Below is a small trained network, with its code and all its weights. Each question gives an input and a class and asks what happens when units are switched off, that is, made to give their printed mean instead of their output.

import numpy as np


def w(rows, s, z=0):
    codes = np.array(rows[::2]) - 128.0
    scale = np.full(codes.shape[1], s)
    scale[-1] = z or s
    return codes * scale


def f(y):
    return y / 2 * (1 + np.tanh(0.7978845608 * (y + 0.044715 * y**3)))


def log_softmax(a):
    a = a - a.max(-1, keepdims=True)
    return a - np.log(np.exp(a).sum(-1, keepdims=True))


def net(x, mask):
    res = np.array(x, float).reshape(1, 3) / 4 @ E
    y = f(res @ A[0][:, :-1].T + A[0][:, -1])
    res = res + np.where(mask, y, B[0][:, -1]) @ B[0][:, :-1]
    return log_softmax(res[-1] @ U[:, :-1].T + U[:, -1])


A, B = {}, {}
E = w([
[42,176,223,25,181,147,239,100],'x0',
[209,65,255,49,100,41,170,84],'x1',
[210,129,186,202,239,171,182,235],'x2',
],0.0098)
A[0] = w([
[71,192,95,157,135,193,139,149,85],'neuron 0',
[163,137,155,183,190,165,165,126,64],'neuron 1',
[179,170,137,117,167,155,126,147,3],'neuron 2',
[162,11,117,115,129,35,164,143,77],'neuron 3',
[104,152,92,63,102,118,99,96,109],'neuron 4',
[103,132,96,140,127,181,128,136,74],'neuron 5',
[67,206,132,87,177,153,204,106,116],'neuron 6',
[133,126,162,180,168,118,173,185,127],'neuron 7',
[157,120,137,192,165,120,163,155,63],'neuron 8',
[203,97,61,165,129,84,87,117,182],'neuron 9',
[104,154,118,110,71,123,127,95,73],'neuron 10',
[99,119,92,207,93,155,138,153,167],'neuron 11',
[154,152,217,145,99,94,112,122,114],'neuron 12',
],0.012,0.0019)
B[0] = w([
[139,106,193,232,182,189,237,2,218],'neuron 0',
[99,202,59,98,71,89,175,112,215],'neuron 1',
[80,122,54,86,146,115,108,94,171],'neuron 2',
[188,20,146,184,219,152,162,106,214],'neuron 3',
[103,197,62,101,154,73,220,146,212],'neuron 4',
[205,27,113,117,170,76,214,113,174],'neuron 5',
[151,59,185,51,144,221,50,227,248],'neuron 6',
[62,181,92,52,95,94,146,84,221],'neuron 7',
[107,178,70,59,94,83,134,183,195],'neuron 8',
[21,174,198,53,74,224,67,132,238],'neuron 9',
[94,175,60,73,80,160,176,102,192],'neuron 10',
[103,67,219,218,190,188,106,111,203],'neuron 11',
[206,67,122,215,164,157,193,150,193],'neuron 12',
],0.0073,0.013)
U = w([
[121,112,248,56,109,204,34,200,237],'0',
[174,73,185,174,165,118,167,124,6],'1',
[116,188,86,91,85,83,151,144,40],'2',
],0.011,0.0016)

Each question gives the input, the list of numbers given to net, and the class t.
The units are the neurons (one row each of A and B). Each row of codes is followed by its name. A weight is (code - 128) times the scale printed after its matrix; where a second scale follows, it is the last column's (A, B and U).
mask holds one flag per neuron, in row order. A switched-off neuron (its flag False) gives its mean, the last column of its row in B, instead of its output. The means were averaged over made-up inputs and are rounded, as every weight is.
A unit's drop is (log p(t) with every unit on - log p(t) with that unit switched off) / (log p(t) with every unit on - log p(t) with every unit switched off).
The circuit of an input: a set's keep is (log p(t) with only the set's units on - log p(t) with every unit switched off) / (log p(t) with every unit on - log p(t) with every unit switched off). Starting from the 12 units with the biggest drops (on a tie, the unit counted first), units are removed one at a time, each time the one whose removal leaves the highest keep (on an exact tie, the one counted first), for as long as the keep stays at least 0.8.
circuit, biggest first: the units of the circuit, biggest drop first
most important unit: the unit with the biggest drop
top k neurons: the k neurons with the biggest drops, biggest first
drop of u: that unit's drop, to one decimal
input [-7,1,-4], class 0: most important unit => neuron 9
input [-6,2,-6], class 0: top 2 neurons => [neuron 9; neuron 1]
input [0,-3,-2], class 1: circuit, biggest first => [neuron 9; neuron 7]
input [-7,5,7], class 0: top 2 neurons => [neuron 9; neuron 4]
input [6,-8,-4], class 1: top 3 neurons => [neuron 0; neuron 9; neuron 5]
input [7,5,8], class 2: top 3 neurons => [neuron 1; neuron 7; neuron 9]
input [3,3,-5], class 2: top 2 neurons => [neuron 4; neuron 9]
input [8,-3,-8], class 0: top 3 neurons => [neuron 6; neuron 1; neuron 7]
input [-5,-2,4], class 0: top 2 neurons => [neuron 9; neuron 11]
input [-7,5,4], class 0: top 2 neurons => [neuron 9; neuron 0]
input [-4,-5,1], class 1: top 2 neurons => [neuron 6; neuron 0]
input [2,6,7], class 2: top 3 neurons => [neuron 7; neuron 1; neuron 8]
input [-8,8,5], class 0: top 2 neurons => [neuron 9; neuron 0]
input [4,8,-8], class 1: circuit, biggest first => [neuron 3]
input [1,7,-6], class 1: top 2 neurons => [neuron 3; neuron 12]
input [-8,-5,0], class 0: drop of neuron 9 => 3.9
input [2,5,8], class 2: drop of neuron 1 => 0.1
input [2,-5,1], class 1: drop of neuron 9 => 0.3
